What each symbol does to the objects:
ε: rn->hf, jl->qs, zm->jm, rp->rc, jc->qh, qh->rp, cj->fb, fs->gh, tp->jc, bd->gp, sd->gs, nz->ff, gh->dq, jt->gj, ls->jt, ng->ls, mf->sl, hf->mc, sf->ht, mp->dl, gf->lt, rc->hb, ql->zn, ht->mf, jg->ch, qz->bc, rq->nq, gs->fs, lm->nz, zg->ng, rg->jg, qq->qp, tt->pb, pb->bn, pr->lz, qp->gf, dh->qz, tn->mp, rf->hr, ch->mm, fb->bd, bc->cc, gp->zg, nq->jl, qf->rn, mz->lg, cz->lm, fl->pn, hs->sf, hr->rq, mm->ql, bn->th, jm->tt, th->hc, sl->cj, cd->pq, mc->mz, cc->gb, pn->rg, gb->hs, dl->sc, lg->td, lz->fl, qs->dh, bq->hh, hc->cd, gj->qf, sc->fq, lt->zm, zn->fm, hh->tm, hb->cz, pq->tp, fm->sd, ff->tn, dq->bq, td->qq, fq->pr, tm->rf
χ: rn->qf, jl->nq, zm->lt, rp->qh, jc->tp, qh->jc, cj->sl, fs->gs, tp->pq, bd->fb, sd->fm, nz->lm, gh->fs, jt->ls, ls->ng, ng->zg, mf->ht, hf->rn, sf->hs, mp->tn, gf->qp, rc->rp, ql->mm, ht->sf, jg->rg, qz->dh, rq->hr, gs->sd, lm->cz, zg->gp, rg->pn, qq->td, tt->jm, pb->tt, pr->fq, qp->qq, dh->qs, tn->ff, rf->tm, ch->jg, fb->cj, bc->qz, gp->bd, nq->rq, qf->gj, mz->mc, cz->hb, fl->lz, hs->gb, hr->rf, mm->ch, bn->pb, jm->zm, th->bn, sl->mf, cd->hc, mc->hf, cc->bc, pn->fl, gb->cc, dl->mp, lg->mz, lz->pr, qs->jl, bq->dq, hc->th, gj->jt, sc->dl, lt->gf, zn->ql, hh->bq, hb->rc, pq->cd, fm->zn, ff->nz, dq->gh, td->lg, fq->sc, tm->hh
ρ: rn->jt, jl->hr, zm->qp, rp->tp, jc->cd, qh->pq, cj->ht, fs->fm, tp->hc, bd->sl, sd->ql, nz->hb, gh->sd, jt->zg, ls->gp, ng->bd, mf->hs, hf->gj, sf->cc, mp->nz, gf->td, rc->jc, ql->jg, ht->gb, jg->fl, qz->jl, rq->tm, gs->zn, lm->rc, zg->fb, rg->lz, qq->mz, tt->lt, pb->zm, pr->dl, qp->lg, dh->nq, tn->lm, rf->bq, ch->pn, fb->mf, bc->qs, gp->cj, nq->rf, qf->ls, mz->rn, cz->rp, fl->fq, hs->bc, hr->hh, mm->rg, bn->jm, jm->gf, th->tt, sl->sf, cd->bn, mc->qf, cc->dh, pn->pr, gb->qz, dl->ff, lg->hf, lz->sc, qs->rq, bq->fs, hc->pb, gj->ng, sc->tn, lt->qq, zn->ch, hh->gh, hb->qh, pq->th, fm->mm, ff->cz, dq->gs, td->mc, fq->mp, tm->dq
τ: rn->lg, jl->bc, zm->bn, rp->lm, jc->hb, qh->cz, cj->zg, fs->hh, tp->rc, bd->ls, sd->dq, nz->dl, gh->tm, jt->hf, ls->rn, ng->qf, mf->bd, hf->td, sf->cj, mp->pr, gf->tt, rc->nz, ql->gs, ht->fb, jg->zn, qz->hs, rq->dh, gs->bq, lm->mp, zg->gj, rg->ql, qq->zm, tt->hc, pb->cd, pr->rg, qp->jm, dh->gb, tn->fq, rf->jl, ch->fm, fb->ng, bc->sf, gp->jt, nq->qz, qf->mz, mz->qp, cz->tn, fl->ch, hs->sl, hr->qs, mm->sd, bn->pq, jm->th, th->tp, sl->gp, cd->qh, mc->qq, cc->ht, pn->mm, gb->mf, dl->lz, lg->gf, lz->jg, qs->cc, bq->hr, hc->jc, gj->mc, sc->fl, lt->pb, zn->fs, hh->rq, hb->ff, pq->rp, fm->gh, ff->sc, dq->rf, td->lt, fq->pn, tm->nq
α: rn->bd, jl->dq, zm->mc, rp->bn, jc->tt, qh->pb, cj->bc, fs->jg, tp->jm, bd->gb, sd->pn, nz->tp, gh->ch, jt->sl, ls->mf, ng->ht, mf->dh, hf->gp, sf->jl, mp->rp, gf->rn, rc->th, ql->pr, ht->qs, jg->dl, qz->tm, rq->fs, gs->rg, lm->pq, zg->sf, rg->mp, qq->gj, tt->lg, pb->td, pr->lm, qp->qf, dh->hh, tn->qh, rf->sd, ch->sc, fb->cc, bc->rf, gp->hs, nq->gh, qf->fb, mz->ng, cz->cd, fl->ff, hs->nq, hr->gs, mm->fq, bn->qq, jm->mz, th->qp, sl->qz, cd->lt, mc->zg, cc->hr, pn->tn, gb->rq, dl->rc, lg->ls, lz->nz, qs->bq, bq->ql, hc->gf, gj->cj, sc->hb, lt->hf, zn->lz, hh->zn, hb->hc, pq->zm, fm->fl, ff->jc, dq->mm, td->jt, fq->cz, tm->fm
ξ: rn->ng, jl->tm, zm->td, rp->cd, jc->th, qh->hc, cj->hs, fs->ql, tp->bn, bd->ht, sd->ch, nz->rp, gh->zn, jt->bd, ls->fb, ng->cj, mf->cc, hf->ls, sf->qz, mp->cz, gf->mz, rc->pq, ql->pn, ht->bc, jg->pr, qz->rq, rq->bq, gs->mm, lm->qh, zg->sl, rg->fq, qq->hf, tt->qp, pb->gf, pr->tn, qp->mc, dh->hr, tn->hb, rf->gh, ch->lz, fb->sf, bc->nq, gp->mf, nq->hh, qf->zg, mz->gj, cz->jc, fl->dl, hs->dh, hr->dq, mm->fl, bn->lt, jm->qq, th->zm, sl->gb, cd->tt, mc->jt, cc->jl, pn->sc, gb->qs, dl->lm, lg->qf, lz->mp, qs->rf, bq->sd, hc->jm, gj->gp, sc->nz, lt->lg, zn->rg, hh->gs, hb->tp, pq->pb, fm->jg, ff->rc, dq->fm, td->rn, fq->ff, tm->fs

In the rows, 519 means zero.

The rows follow the links: the fewer symbols apart two objects are, the more alike their rows tend to be.

Each row is also shifted at random along 2 hidden directions that mean nothing.

Rows in random order:
Each row is one object's numbers.
1:  406   495   501   538   368   449   627   601   528   710   479   532   593   482   576   441   557   636   654   505   432   578   473   444   610   520   574
2:  655   378   480   401   462   551   498   434   539   667   546   589   376   422   506   641   324   467   427   605   548   545   595   553   553   575   455
3:  547   421   480   540   509   616   449   525   565   573   426   662   504   458   598   528   600   622   639   579   550   467   584   496   512   562   590
4:  147   291   491   554   568   580   421   320   457   402   499   623   316   421   464   602   556   428   237   466   646   439   661   646   453   545   424
5: 1026   533   484   343   462   530   534   503   559   666   602   517   420   516   511   643   236   453   482   646   491   578   531   484   598   534   442
6:  463   436   519   423   505   474   530   433   528   623   645   398   450   480   447   599   326   377   377   532   513   583   559   585   509   558   437
7:  524   443   507   402   514   522   502   428   566   584   618   435   441   527   460   596   364   368   365   587   539   561   565   558   540   544   398
8:  245   251   446   546   388   597   466   424   524   648   403   733   381   371   582   547   621   604   476   546   567   491   639   525   582   563   510
9:  568   640   557   465   512   414   599   565   525   558   630   320   607   601   457   483   391   430   513   497   450   593   443   514   529   496   496
10:  720   625   519   449   359   432   655   679   575   769   542   445   646   575   571   439   444   613   739   580   368   639   416   376   670   514   571
11:  261   240   452   474   455   643   430   388   606   598   476   658   377   446   529   592   568   477   369   617   598   505   648   541   580   579   414
12:  265   606   578   619   546   390   590   543   418   435   539   410   586   515   466   450   560   522   496   357   494   509   457   581   437   487   569
13:  707   761   591   555   586   389   608   632   469   473   584   338   667   581   490   469   429   537   642   447   453   540   408   520   435   498   609
14:  396   590   536   561   428   463   602   599   515   574   519   461   617   579   529   406   608   565   573   480   430   580   445   448   598   482   523
15:  638   553   540   439   644   539   483   478   555   459   626   400   498   553   454   603   394   380   437   569   562   523   546   591   427   553   473
16:  773   475   492   504   498   618   473   547   556   580   439   683   472   463   597   569   521   623   644   601   547   475   565   476   539   547   573
17:  500   592   540   569   466   469   582   629   531   595   487   505   645   522   569   418   577   628   708   493   450   545   454   451   533   513   606
18:  510   499   512   570   554   626   444   583   576   461   408   641   577   551   604   457   716   616   655   576   544   459   530   455   517   521   583
19:  718   711   556   524   440   382   662   650   473   588   554   419   627   592   519   429   453   571   625   459   415   589   384   439   596   446   556
20:  557   676   561   604   584   492   543   655   540   463   479   462   696   563   569   409   633   624   740   492   473   505   430   483   461   506   641
21:  428   528   535   475   451   406   595   458   436   547   614   414   463   527   438   538   380   410   334   435   495   581   493   563   560   489   424
22:  324   493   512   615   434   495   559   565   489   572   436   591   567   464   570   434   656   658   619   446   476   511   491   478   548   512   586
23:  381   420   508   434   414   406   589   409   468   677   640   412   411   446   435   592   302   398   329   480   492   609   536   596   560   544   428
24:  508   593   543   512   366   401   649   602   468   645   543   461   581   576   514   426   501   559   552   450   399   610   424   443   656   455   499
25:   45   399   498   567   330   435   602   519   512   681   492   507   557   497   526   396   639   554   498   461   446   589   491   463   654   505   477
26:  657   462   478   531   530   642   444   501   534   475   424   715   450   487   583   555   585   596   557   581   580   448   576   501   521   535   539
27:  680   356   450   365   375   534   539   417   543   761   577   576   339   430   499   653   285   465   400   606   504   589   603   517   628   567   405
28:  440   518   513   593   422   491   569   581   484   587   438   601   562   487   579   439   625   666   639   469   470   517   485   459   570   497   589
29:  371   532   521   521   373   439   625   590   525   667   515   465   599   562   536   411   565   564   582   505   414   602   445   431   641   483   501
30:  550   516   535   459   531   446   549   453   495   566   624   387   468   484   433   590   323   401   407   502   522   560   525   596   476   551   468
31:  608   556   532   429   427   403   616   490   457   623   637   392   465   522   438   564   290   424   389   476   462   601   480   542   575   505   437
32:  484   622   558   506   495   382   608   579   494   558   610   334   614   545   472   468   432   480   542   457   453   589   437   535   498   513   536
33:  423   335   486   480   539   590   422   392   545   536   497   590   393   412   506   629   465   469   411   571   609   480   647   600   474   575   477
34:  690   473   498   482   626   600   433   447   538   466   526   579   429   456   509   624   436   478   490   565   600   458   602   587   412   567   531
35:  534   529   506   574   523   594   480   597   548   467   409   638   578   557   589   441   708   639   654   553   517   478   511   438   555   500   569
36:  644   726   580   499   618   444   557   591   506   419   617   310   635   636   452   483   449   426   523   479   486   541   420   534   477   484   522
37:  566   460   495   530   512   614   473   552   601   567   433   644   544   485   611   509   624   618   675   608   531   482   557   460   518   547   588
38:  315   260   459   474   459   639   419   412   589   579   467   669   371   459   536   587   582   492   388   615   582   505   650   522   589   561   420
39:  678   446   494   474   623   620   412   457   578   475   505   565   443   465   521   623   466   485   529   612   600   461   604   574   419   587   538
40:  535   629   568   485   527   432   583   537   493   505   630   335   571   602   446   491   415   413   445   481   476   582   444   517   541   491   462
41:  627   402   461   499   446   599   493   526   569   663   446   681   475   432   599   552   530   636   634   608   524   509   578   467   562   563   576
42:  114   513   558   577   527   399   571   486   462   494   581   356   563   522   435   463   550   436   411   402   499   550   484   590   473   514   494
43:  762   537   492   479   359   554   578   635   576   685   459   637   556   564   621   467   564   649   685   608   436   575   477   365   694   496   543
44:  511   558   513   615   531   581   492   591   511   420   405   648   565   553   584   430   727   641   633   495   524   453   494   453   530   478   581
45:  751   527   498   360   366   374   649   489   487   771   664   388   448   496   454   605   175   426   423   535   426   662   486   521   608   534   439
46:  524   610   531   504   391   360   673   595   441   669   574   410   569   530   495   462   402   537   542   433   412   615   427   488   602   480   522
47:  534   458   488   528   477   615   479   575   600   589   439   630   557   520   598   493   638   621   661   610   504   512   539   433   573   547   560
48:  569   331   460   416   474   603   453   443   594   662   538   597   405   450   532   630   409   481   472   655   552   532   625   525   547   592   474
49:  817   608   541   474   698   592   430   485   520   318   568   489   480   574   489   609   446   417   453   547   604   453   537   580   422   503   496
50:  437   434   512   418   530   491   512   429   543   578   621   416   447   502   433   590   356   365   370   551   530   551   554   590   498   555   426
51:  450   412   499   439   524   547   475   411   534   515   593   476   407   527   461   593   423   377   308   557   570   543   584   564   537   535   398
52:  240   574   548   731   640   548   471   553   447   252   367   647   592   509   562   400   838   661   601   380   585   385   509   548   391   487   633
53:  601   437   493   402   489   543   487   432   535   565   606   500   412   525   475   614   374   389   345   581   544   548   566   542   570   522   404
54:  851   551   510   493   649   684   391   530   600   396   478   616   510   567   567   575   562   535   602   642   589   443   560   486   465   526   544
55:  398   443   490   592   555   630   432   535   586   462   400   646   552   494   595   484   709   618   644   580   554   441   559   490   489   546   583
56:  512   476   479   535   333   497   599   579   506   696   446   639   523   484   590   447   579   671   612   513   441   557   486   419   674   491   538
57:  607   807   593   661   681   445   566   628   415   251   516   423   673   604   500   411   615   565   617   369   509   459   399   550   388   439   630
58:  505   696   589   572   670   457   526   515   437   271   588   367   565   620   429   495   518   404   414   404   547   479   460   585   412   468   497
59:  518   442   487   559   545   617   451   546   581   533   420   649   528   453   589   534   635   628   668   576   559   475   566   497   493   562   589
60:  757   709   556   635   625   578   488   656   502   333   411   604   634   576   602   440   721   678   733   498   532   423   455   456   450   473   660
61:  471   684   565   623   554   460   583   619   480   407   507   456   658   627   513   397   650   562   604   438   475   512   419   477   516   453   563
62:  331   347   492   486   510   558   456   350   494   492   537   572   338   466   456   602   469   399   258   516   601   499   613   606   534   537   396
63:  604   618   554   466   500   417   596   513   459   522   622   378   513   578   449   529   371   417   400   468   476   587   457   537   544   476   450
64:  470   363   468   517   527   660   414   443   560   479   442   691   411   495   557   557   615   529   451   590   599   467   621   512   540   530   464
65:  702   700   566   467   528   405   613   610   527   567   635   302   646   596   467   489   375   443   578   520   429   594   425   507   501   505   529
66:  462   380   473   543   518   647   420   441   533   452   412   708   413   480   564   561   634   568   475   553   613   437   608   526   529   521   497
67:  865   431   461   413   413   625   490   524   604   683   485   673   433   520   586   593   445   567   563   674   511   543   566   428   652   541   477
68:  506   420   467   501   352   580   529   563   593   707   447   650   527   523   603   478   607   628   617   619   464   562   533   399   682   518   511
69:  571   376   476   447   544   649   421   455   609   543   501   602   444   491   539   606   510   482   497   649   591   492   613   523   523   583   480
70:  865   508   481   490   525   630   462   547   558   550   432   679   481   493   599   573   510   618   651   616   546   475   548   465   543   535   573
71:  610   635   537   593   493   471   579   640   510   549   459   532   634   517   580   436   591   661   734   483   470   517   459   465   504   511   649
72:  582   621   538   469   498   415   600   523   496   536   642   345   546   608   449   503   387   414   431   479   456   606   454   518   569   480   453
73:  385   613   564   591   485   397   625   563   424   507   537   433   583   542   493   439   530   536   517   386   456   541   434   526   519   470   541
74:  679   675   572   525   650   442   536   513   437   367   610   388   529   554   441   551   384   432   455   439   535   503   463   606   409   496   521
75:  468   603   557   503   464   364   633   577   480   624   595   352   603   527   482   477   407   489   538   452   429   598   438   517   528   525   528
76:  771   503   504   340   415   423   605   506   550   779   672   372   460   496   458   611   176   410   449   597   441   645   514   532   589   568   436
77:  309   618   555   619   496   449   582   574   451   426   503   474   611   597   513   390   655   546   508   406   467   520   444   498   538   451   534
78:  580   403   491   469   602   653   394   449   601   496   504   585   448   483   542   606   511   493   496   623   604   476   607   554   457   580   499
79:  621   507   526   432   580   547   462   448   559   484   608   441   465   550   459   596   397   371   388   585   555   533   553   563   498   531   436

Some objects, each with its row:
dq 5
fb 36
qp 29
hr 79
lm 37
mz 24
fm 33
ql 48
sc 70
jt 13
gp 65
ls 75
ng 32
sf 21
jg 11
rq 7
fq 26
gj 12
tp 44
bd 9
qh 35
lt 10
rc 18
ht 63
jc 43

Row, symbols taken left to right, then the row they reach:
40 ξ ξ ε: 30
34 ξ ρ ε: 38
76 ξ τ ξ: 51
50 τ ε: 45
78 τ ρ α: 66
27 α ρ: 64
59 τ χ: 8
54 ξ α: 47
69 ρ α: 41
22 χ: 71
61 ε ρ ρ: 73
53 ξ χ: 2
58 ρ χ: 74
60 τ χ ξ: 52
25 τ χ: 17
72 τ ρ α: 23
39 τ τ χ: 62
20 α τ: 14
4 α ξ: 67

